Below are the code and all the weights of a small trained network. Each question names an input and a target symbol and asks about switching units off, where a switched-off unit gives its printed mean instead of its output.

import numpy as np


def w(rows, s, z=0):
    codes = np.array(rows[::2]) - 128.0
    scale = np.full(codes.shape[1], s)
    scale[-1] = z or s
    return codes * scale


def norm(h):
    return h / np.sqrt((h * h).mean(-1, keepdims=True) + 1e-5)


def f(y):
    return np.maximum(y, 0)


def softmax(a):
    e = np.exp(a - a.max(-1, keepdims=True))
    return e / e.sum(-1, keepdims=True)


def log_softmax(a):
    a = a - a.max(-1, keepdims=True)
    return a - np.log(np.exp(a).sum(-1, keepdims=True))


def net(x, mask):
    ids = ['αβγζμστ'.index(c) for c in x.split()]
    T = len(ids)
    res = E[ids] + P[:T]
    u = 0
    for l in range(2):
        r = norm(res)
        for j in range(3):
            rows = slice(2 * j, 2 * j + 2)
            q, k, v = (r @ M[l][rows].T for M in (Q, K, V))
            z = softmax(np.where(np.tri(T) > 0, q @ k.T / 2**0.5, -1e9)) @ v
            o = O[l][rows]
            res = res + np.where(mask[u + j], z, o[:, -1]) @ o[:, :-1]
        u += 3
        y = f(norm(res) @ A[l][:, :-1].T + A[l][:, -1])
        res = res + np.where(mask[u : u + 8], y, B[l][:, -1]) @ B[l][:, :-1]
        u += 8
    return log_softmax(norm(res)[-1] @ U[:, :-1].T + U[:, -1])


Q, K, V, O, A, B = {}, {}, {}, {}, {}, {}
E = w([
[158,152,178,184,106,122,124,147,79],'α',
[190,107,103,251,66,167,107,133,107],'β',
[221,143,107,140,120,92,127,83,186],'γ',
[127,148,155,174,92,62,94,50,99],'ζ',
[118,93,133,116,120,162,137,67,134],'μ',
[184,145,136,163,123,158,91,128,60],'σ',
[91,122,135,189,109,66,128,157,202],'τ',
],0.022)
P = w([
[115,244,142,119,93,159,191,205,108],'0',
[170,112,247,129,102,135,130,160,176],'1',
[164,77,206,129,149,159,131,175,113],'2',
[152,64,184,146,138,162,119,145,150],'3',
[144,62,166,149,134,156,113,135,143],'4',
[137,59,149,145,132,149,105,128,139],'5',
[140,52,135,154,142,145,104,123,139],'6',
[129,48,125,152,143,135,107,124,134],'7',
[128,51,117,145,162,132,101,113,131],'8',
[122,54,96,151,163,125,103,121,122],'9',
[121,58,86,152,181,117,99,120,118],'10',
[118,47,69,149,202,116,109,118,108],'11',
[112,37,61,155,211,109,114,112,120],'12',
],0.011)
Q[0] = w([
[92,57,94,170,127,160,56,87,6],'L0H0',
[202,34,186,207,92,167,104,52,70],'L0H0',
[149,125,171,167,66,67,95,130,176],'L0H1',
[104,179,99,101,116,140,168,135,136],'L0H1',
[151,63,101,175,126,151,129,118,148],'L0H2',
[127,145,136,127,109,64,151,92,197],'L0H2',
],0.017)
K[0] = w([
[137,160,63,163,158,5,92,126,129],'L0H0',
[120,78,83,120,170,53,115,96,145],'L0H0',
[105,72,145,108,167,179,131,110,139],'L0H1',
[186,135,145,134,106,148,129,161,127],'L0H1',
[145,148,114,126,122,113,146,87,143],'L0H2',
[130,131,106,98,97,171,197,134,117],'L0H2',
],0.018)
V[0] = w([
[188,114,73,77,157,132,161,184,190],'L0H0',
[3,159,195,142,174,122,86,220,166],'L0H0',
[102,172,86,65,133,204,160,81,92],'L0H1',
[247,92,210,40,150,44,175,85,227],'L0H1',
[141,192,74,80,154,135,120,175,67],'L0H2',
[80,73,177,125,141,224,205,76,163],'L0H2',
],0.0067)
O[0] = w([
[196,254,115,73,207,97,61,172,249,2],'L0H0',
[27,123,120,174,101,113,97,225,140,55],'L0H0',
[104,217,35,100,121,174,103,88,41,107],'L0H1',
[123,89,142,48,156,9,70,42,114,192],'L0H1',
[189,104,198,69,29,108,130,120,34,21],'L0H2',
[127,251,113,178,186,222,118,206,93,175],'L0H2',
],0.0071)
A[0] = w([
[10,132,124,210,185,168,73,116,100,139],'L0N0',
[167,175,123,136,175,211,197,102,138,4],'L0N1',
[101,1,190,40,120,123,215,102,155,72],'L0N2',
[153,103,47,166,137,78,115,151,216,125],'L0N3',
[187,126,79,117,45,194,65,130,105,2],'L0N4',
[33,157,120,145,111,106,185,137,51,129],'L0N5',
[110,90,218,84,151,215,194,122,101,65],'L0N6',
[161,107,216,155,181,108,79,125,80,124],'L0N7',
],0.0091,0.0038)
B[0] = w([
[63,82,161,165,154,133,136,71,103,254],'L0N0',
[169,44,205,81,135,160,78,79,163,154],'L0N1',
[136,176,2,189,167,175,107,140,153,229],'L0N2',
[111,132,148,23,210,168,62,166,94,186],'L0N3',
[120,173,141,73,219,174,107,142,41,143],'L0N4',
[217,100,87,153,77,165,44,132,194,175],'L0N5',
[95,75,198,72,149,70,208,75,65,173],'L0N6',
[154,81,50,128,100,170,134,178,56,195],'L0N7',
],0.0091,0.01)
Q[1] = w([
[190,192,141,154,98,114,178,210,144],'L1H0',
[84,129,179,178,80,166,142,132,106],'L1H0',
[158,133,57,181,159,188,125,33,7],'L1H1',
[172,170,216,156,84,102,173,205,213],'L1H1',
[179,102,79,216,204,184,135,90,43],'L1H2',
[150,115,147,227,111,223,159,75,122],'L1H2',
],0.015)
K[1] = w([
[135,34,144,182,224,105,64,137,103],'L1H0',
[64,101,147,128,160,131,111,126,117],'L1H0',
[105,178,118,92,112,229,255,173,194],'L1H1',
[170,8,147,195,162,88,17,100,116],'L1H1',
[72,189,147,119,186,76,151,24,153],'L1H2',
[39,114,66,113,176,139,180,29,205],'L1H2',
],0.012)
V[1] = w([
[67,141,179,30,71,96,112,108,66],'L1H0',
[68,168,135,103,255,144,78,111,122],'L1H0',
[156,126,126,135,200,176,93,67,59],'L1H1',
[105,57,45,128,181,132,140,80,177],'L1H1',
[153,184,106,191,92,226,81,122,117],'L1H2',
[176,140,151,179,101,4,65,110,101],'L1H2',
],0.0089)
O[1] = w([
[60,155,167,170,115,80,254,134,67,96],'L1H0',
[176,80,196,186,144,187,168,110,161,37],'L1H0',
[191,159,65,204,152,127,101,215,186,255],'L1H1',
[8,46,127,173,125,174,57,141,165,126],'L1H1',
[160,175,160,174,163,233,183,96,187,145],'L1H2',
[96,31,37,170,72,202,162,125,91,39],'L1H2',
],0.0097,0.0084)
A[1] = w([
[142,128,105,184,75,78,108,60,112,193],'L1N0',
[50,165,90,7,115,66,146,99,104,3],'L1N1',
[137,145,67,150,114,55,123,218,126,129],'L1N2',
[101,126,154,156,74,134,127,239,208,122],'L1N3',
[145,93,119,63,140,113,91,135,123,178],'L1N4',
[66,107,81,130,72,141,106,122,206,122],'L1N5',
[154,202,120,125,182,68,198,141,70,142],'L1N6',
[67,116,173,70,39,151,147,160,92,120],'L1N7',
],0.012,0.0049)
B[1] = w([
[144,83,74,97,151,169,162,114,159,254],'L1N0',
[142,201,137,141,129,240,150,177,48,145],'L1N1',
[60,146,174,124,117,124,112,75,186,189],'L1N2',
[86,148,178,201,164,169,48,247,80,153],'L1N3',
[109,150,155,96,129,104,114,132,136,209],'L1N4',
[79,160,138,145,145,106,102,124,53,210],'L1N5',
[72,119,119,152,64,77,114,132,175,192],'L1N6',
[102,92,155,174,194,112,69,112,254,141],'L1N7',
],0.013,0.0077)
U = w([
[117,136,150,128,65,36,143,80,206,80],'α',
[177,164,138,181,164,184,143,132,172,114],'β',
[182,126,97,6,147,99,65,111,191,47],'γ',
[124,66,57,152,112,133,145,64,77,160],'ζ',
[122,87,252,75,140,123,136,31,102,35],'μ',
[144,178,130,92,96,106,155,142,39,254],'σ',
[25,123,154,118,139,132,63,156,149,166],'τ',
],0.011,0.0021)

Each question gives the input, a string of symbols that net reads in full, and the target symbol t.
The units are the heads (2 rows each of Q, K, V and O) and the neurons (one row each of A and B). Each row of codes is followed by its name. A weight is (code - 128) times the scale printed after its matrix; where a second scale follows, it is the last column's (O, A, B and U).
mask holds one flag per unit, layer by layer, with each layer's heads first. A switched-off unit (its flag False) gives its mean, the last column of its rows in O or B, instead of its output. The means were averaged over made-up inputs and are rounded, as every weight is.
A unit's drop is (log p(t) with every unit on - log p(t) with that unit switched off) / (log p(t) with every unit on - log p(t) with every unit switched off).
The circuit of an input: a set's keep is (log p(t) with only the set's units on - log p(t) with every unit switched off) / (log p(t) with every unit on - log p(t) with every unit switched off). Starting from the 12 units with the biggest drops (on a tie, the unit counted first), units are removed one at a time, each time the one whose removal leaves the highest keep (on an exact tie, the one counted first), for as long as the keep stays at least 0.8.
circuit, biggest first: the units of the circuit, biggest drop first
most important unit: the unit with the biggest drop
top k neurons: the k neurons with the biggest drops, biggest first
top k neurons in layer l: the k neurons of layer l with the biggest drops, biggest first
heads that matter: for each layer, one digit per head in row order, 1 if its drop is at least 0.15 and else 0, layers parted by /
input σ ζ β, target ζ: most important unit : L1H2
input μ ζ β μ μ τ β ζ ζ ζ ζ, target β: heads that matter : 011 / 110
input σ μ μ, target μ: heads that matter : 001 / 000
input τ τ τ τ μ α, target μ: circuit, biggest first : (L1H1; L0N2)
input ζ μ β, target τ: heads that matter : 000 / 010
input τ ζ σ β σ ζ μ σ, target μ: circuit, biggest first : (L1H1; L0N2)
input ζ γ τ β β ζ τ γ β σ, target γ: top 3 neurons in layer 0 : (L0N3; L0N0; L0N6)
input μ τ ζ γ μ β, target γ: heads that matter : 101 / 000
input α α α γ τ μ ζ β, target σ: heads that matter : 011 / 111
input β ζ μ β μ μ β β ζ α, target γ: circuit, biggest first : (L1H0; L0H1)
input β β τ ζ μ τ, target γ: heads that matter : 110 / 110
input τ σ α μ τ ζ σ γ, target μ: circuit, biggest first : (L1H1; L0N2)
input μ μ β τ μ τ, target β: heads that matter : 111 / 100
input α σ μ, target σ: top 2 neurons in layer 0 : (L0N6; L0N1)
input σ α σ μ γ β γ, target α: top 2 neurons : (L1N6; L0N4)
input μ γ μ ζ μ μ β τ α μ, target β: circuit, biggest first : (L0H2; L1H0; L1H1)
input γ β ζ ζ β ζ μ γ, target ζ: top 2 neurons : (L0N2; L0N5)
input γ μ σ γ μ ζ, target ζ: most important unit : L0H0
input τ μ α, target μ: top 2 neurons : (L0N7; L0N2)
input τ τ β, target τ: most important unit : L0H0
input α σ α, target α: top 2 neurons in layer 1 : (L1N6; L1N7)
input β μ ζ τ, target γ: circuit, biggest first : (L0H1; L1H0)
input β μ σ α μ ζ τ ζ ζ μ, target γ: heads that matter : 010 / 111
input μ τ τ, target β: circuit, biggest first : (L0H1; L1H2)
input σ μ ζ μ μ μ τ μ σ α, target α: heads that matter : 011 / 010
input α μ μ σ τ γ γ β μ τ, target σ: top 3 neurons : (L0N1; L1N1; L0N0)
input α β ζ β μ τ ζ β γ ζ, target σ: most important unit : L0H1
input σ α μ μ ζ ζ μ τ, target α: top 3 neurons : (L0N4; L1N6; L0N2)
input α β μ σ ζ ζ ζ σ ζ ζ τ, target σ: top 3 neurons : (L0N1; L1N1; L0N2)
